Below is a small trained network, with its code and all its weights. Each question gives an input and a class and asks what happens when units are switched off, that is, made to give their printed mean instead of their output.

import numpy as np


def w(rows, s, z=0):
    codes = np.array(rows[::2]) - 128.0
    scale = np.full(codes.shape[1], s)
    scale[-1] = z or s
    return codes * scale


def f(y):
    return np.maximum(y, 0)


def log_softmax(a):
    a = a - a.max(-1, keepdims=True)
    return a - np.log(np.exp(a).sum(-1, keepdims=True))


def net(x, mask):
    res = np.array(x, float).reshape(1, 5) / 4 @ E
    y = f(res @ A[0][:, :-1].T + A[0][:, -1])
    res = res + np.where(mask, y, B[0][:, -1]) @ B[0][:, :-1]
    return log_softmax(res[-1] @ U[:, :-1].T + U[:, -1])


A, B = {}, {}
E = w([
[136,52,107,74,197,122,133,100,146,144,123],'x0',
[205,170,164,91,104,138,194,86,176,155,111],'x1',
[160,131,107,129,122,155,150,123,3,103,109],'x2',
[184,85,152,186,82,90,76,56,125,158,179],'x3',
[50,141,95,109,88,91,175,112,115,161,202],'x4',
],0.015)
A[0] = w([
[78,81,79,195,129,148,64,187,111,143,128,28],'N0',
[82,140,176,127,130,130,55,189,255,221,132,40],'N1',
[149,154,246,149,205,154,31,120,123,116,27,29],'N2',
[126,236,130,201,60,109,99,178,138,85,123,13],'N3',
[93,193,94,48,170,193,133,200,144,89,129,2],'N4',
[38,77,116,189,170,147,93,167,94,168,98,48],'N5',
],0.008,0.0042)
B[0] = w([
[192,195,182,163,101,139,166,103,181,163,124,210],'N0',
[161,124,85,166,104,152,133,167,46,162,86,248],'N1',
[35,143,151,125,132,71,132,84,103,248,121,226],'N2',
[175,72,104,93,209,33,147,178,162,94,103,219],'N3',
[158,103,137,140,68,143,44,69,138,98,240,225],'N4',
[115,99,121,119,159,207,186,124,177,151,117,209],'N5',
],0.012,0.011)
U = w([
[175,185,194,124,125,211,211,109,203,131,116,95],'0',
[150,98,156,166,93,140,11,88,137,94,185,92],'1',
[6,160,123,120,123,92,170,122,109,153,163,47],'2',
[148,46,72,87,222,117,128,135,159,97,113,178],'3',
[145,134,79,145,112,208,124,163,34,118,87,255],'4',
],0.014,0.0026)

Each question gives the input, the list of numbers given to net, and the class t.
The units are the neurons (one row each of A and B). Each row of codes is followed by its name. A weight is (code - 128) times the scale printed after its matrix; where a second scale follows, it is the last column's (A, B and U).
mask holds one flag per neuron, in row order. A switched-off neuron (its flag False) gives its mean, the last column of its row in B, instead of its output. The means were averaged over made-up inputs and are rounded, as every weight is.
A unit's drop is (log p(t) with every unit on - log p(t) with that unit switched off) / (log p(t) with every unit on - log p(t) with every unit switched off).
The circuit of an input: a set's keep is (log p(t) with only the set's units on - log p(t) with every unit switched off) / (log p(t) with every unit on - log p(t) with every unit switched off). Starting from all 6 units, units are removed one at a time, each time the one whose removal leaves the highest keep (on an exact tie, the one counted first), for as long as the keep stays at least 0.8.
circuit, biggest first: the units of the circuit, biggest drop first
most important unit: the unit with the biggest drop
k most important neurons: the k neurons with the biggest drops, biggest first
drop of u: that unit's drop, to one decimal
input [5,-5,-6,2,2], class 4: circuit, biggest first -> (N1, N3)
input [-1,3,-7,-5,1], class 4: most important unit -> N1
input [5,-5,8,-8,-7], class 1: 2 most important neurons -> (N4, N1)
input [-5,2,-2,2,-4], class 3: circuit, biggest first -> (N3, N0)
input [-4,-5,1,4,-2], class 0: circuit, biggest first -> (N0, N4)
input [-4,-4,6,-5,-7], class 2: 2 most important neurons -> (N2, N1)
input [-4,-5,-3,-5,3], class 0: circuit, biggest first -> (N0, N2)
input [2,-8,-1,7,-4], class 0: circuit, biggest first -> (N0, N5)
input [0,7,-8,-5,-2], class 4: circuit, biggest first -> (N1, N0)
input [2,-8,-3,5,-3], class 0: circuit, biggest first -> (N0, N5)
input [-6,-8,6,8,3], class 0: 3 most important neurons -> (N0, N5, N4)
input [-5,3,-1,2,-4], class 3: 3 most important neurons -> (N3, N0, N4)
input [3,-2,-7,6,6], class 4: 3 most important neurons -> (N1, N4, N2)
input [3,-7,-6,-7,-6], class 0: most important neuron -> (N5)
input [3,2,4,-1,-6], class 2: 3 most important neurons -> (N2, N1, N3)
input [2,-3,-5,-2,2], class 4: 3 most important neurons -> (N1, N3, N2)
input [-5,-2,4,-1,-1], class 3: circuit, biggest first -> (N3, N1)
input [-2,-3,0,2,3], class 0: 4 most important neurons -> (N2, N4, N1, N0)
input [3,-8,6,-6,7], class 0: circuit, biggest first -> (N5, N0)
input [1,6,4,-5,-8], class 2: circuit, biggest first -> (N2)
input [-6,5,-3,4,5], class 3: 4 most important neurons -> (N3, N0, N2, N4)
input [-8,0,-2,-8,2], class 1: 2 most important neurons -> (N4, N5)
input [-5,0,-8,6,3], class 4: 2 most important neurons -> (N1, N4)
input [-8,-8,-4,-5,-8], class 0: 2 most important neurons -> (N0, N5)
input [-7,1,-2,2,5], class 3: 2 most important neurons -> (N3, N2)
input [-6,-5,-3,4,-2], class 3: 2 most important neurons -> (N3, N4)
input [-8,1,-4,-3,-6], class 3: circuit, biggest first -> (N3)
input [5,-3,-2,-6,-7], class 2: drop of N2 -> 0.9
input [-1,-7,-8,-4,-1], class 4: drop of N1 -> 2.1
